Below are the code and all the weights of a small trained network. Each question names an input and a class and asks about switching units off, where a switched-off unit gives its printed mean instead of its output.

import numpy as np


def w(rows, s, z=0):
    codes = np.array(rows[::2]) - 128.0
    scale = np.full(codes.shape[1], s)
    scale[-1] = z or s
    return codes * scale


def f(y):
    return y / 2 * (1 + np.tanh(0.7978845608 * (y + 0.044715 * y**3)))


def log_softmax(a):
    a = a - a.max(-1, keepdims=True)
    return a - np.log(np.exp(a).sum(-1, keepdims=True))


def net(x, mask):
    res = np.array(x, float).reshape(1, 5) / 4 @ E
    y = f(res @ A[0][:, :-1].T + A[0][:, -1])
    res = res + np.where(mask, y, B[0][:, -1]) @ B[0][:, :-1]
    return log_softmax(res[-1] @ U[:, :-1].T + U[:, -1])


A, B = {}, {}
E = w([
[180,254,154,176,165,114],'x0',
[143,24,240,53,170,182],'x1',
[193,35,94,197,182,176],'x2',
[100,187,185,123,32,220],'x3',
[17,103,70,253,167,162],'x4',
],0.0083)
A[0] = w([
[76,100,68,132,172,107,255],'N0',
[116,12,85,139,140,113,153],'N1',
[241,199,126,72,94,82,158],'N2',
[242,164,141,76,72,129,172],'N3',
[100,161,27,213,147,163,237],'N4',
[161,155,110,200,163,138,103],'N5',
[121,152,119,136,166,96,198],'N6',
[70,169,97,169,96,126,58],'N7',
[122,47,180,116,92,204,158],'N8',
[105,141,88,128,236,110,234],'N9',
[131,103,109,113,209,77,66],'N10',
[185,82,163,101,199,53,156],'N11',
[194,176,132,230,136,156,159],'N12',
[120,46,123,125,209,103,138],'N13',
[64,216,121,129,113,87,155],'N14',
[30,238,124,122,124,79,138],'N15',
[156,166,87,181,161,155,105],'N16',
[117,81,254,16,129,186,159],'N17',
[80,150,69,203,107,110,180],'N18',
[109,62,78,187,64,109,65],'N19',
[55,218,105,148,140,77,59],'N20',
[182,75,192,99,171,98,178],'N21',
],0.011,0.005)
B[0] = w([
[172,30,88,172,99,94,196],'N0',
[138,13,116,89,189,91,201],'N1',
[126,200,175,34,58,10,204],'N2',
[87,196,193,4,113,56,198],'N3',
[70,143,26,219,205,92,238],'N4',
[131,211,102,219,195,70,169],'N5',
[195,127,108,189,79,115,160],'N6',
[191,119,35,173,79,120,170],'N7',
[67,104,158,114,202,235,206],'N8',
[211,91,149,209,101,110,194],'N9',
[231,69,185,162,124,56,164],'N10',
[180,93,240,116,149,91,197],'N11',
[72,255,146,187,198,55,187],'N12',
[180,63,185,140,186,109,197],'N13',
[142,132,81,180,21,152,193],'N14',
[160,143,72,160,6,191,207],'N15',
[111,178,93,206,199,95,168],'N16',
[48,187,254,139,157,214,248],'N17',
[72,121,19,188,131,121,208],'N18',
[68,72,33,55,202,106,167],'N19',
[197,145,37,145,27,140,185],'N20',
[151,137,245,92,166,123,197],'N21',
],0.0093,0.015)
U = w([
[76,143,207,105,183,236,161],'0',
[109,167,170,148,57,183,250],'1',
[145,208,183,7,71,53,182],'2',
[93,38,69,102,174,100,19],'3',
[235,62,184,149,160,85,2],'4',
[128,205,92,207,195,79,99],'5',
[158,125,52,162,45,128,117],'6',
],0.012,0.0036)

Each question gives the input, the list of numbers given to net, and the class t.
The units are the neurons (one row each of A and B). Each row of codes is followed by its name. A weight is (code - 128) times the scale printed after its matrix; where a second scale follows, it is the last column's (A, B and U).
mask holds one flag per neuron, in row order. A switched-off neuron (its flag False) gives its mean, the last column of its row in B, instead of its output. The means were averaged over made-up inputs and are rounded, as every weight is.
A unit's drop is (log p(t) with every unit on - log p(t) with that unit switched off) / (log p(t) with every unit on - log p(t) with every unit switched off).
The circuit of an input: a set's keep is (log p(t) with only the set's units on - log p(t) with every unit switched off) / (log p(t) with every unit on - log p(t) with every unit switched off). Starting from the 12 units with the biggest drops (on a tie, the unit counted first), units are removed one at a time, each time the one whose removal leaves the highest keep (on an exact tie, the one counted first), for as long as the keep stays at least 0.8.
units of the circuit, in order: the units of the circuit, biggest drop first
k most important neurons: the k neurons with the biggest drops, biggest first
drop when u is switched off: that unit's drop, to one decimal
input [7,-6,3,-8,-7], class 2: units of the circuit, in order	[N2]
input [-5,-4,-2,-5,5], class 3: 2 most important neurons	[N19 N1]
input [-1,2,-3,-7,8], class 4: 3 most important neurons	[N9 N10 N13]
input [6,-8,-7,-1,-7], class 2: 2 most important neurons	[N2 N3]
input [6,7,3,3,-3], class 0: 2 most important neurons	[N17 N8]
input [7,8,5,-3,-4], class 2: units of the circuit, in order	[N3 N2]
input [7,7,-5,-1,1], class 2: 2 most important neurons	[N8 N4]
input [-3,-5,3,-4,1], class 3: 2 most important neurons	[N1 N19]
input [-4,2,-3,3,5], class 3: 2 most important neurons	[N21 N17]
input [-4,1,0,-2,1], class 4: 3 most important neurons	[N4 N18 N13]
input [-6,0,-7,-7,6], class 3: 2 most important neurons	[N1 N19]
input [2,5,-2,0,7], class 3: drop when N17 is switched off	0.3
input [4,-2,5,7,-3], class 2: drop when N3 is switched off	0.1
input [-7,-6,-4,-7,2], class 6: most important neuron	[N20]
input [-1,-4,2,-6,0], class 4: drop when N10 is switched off	0.2
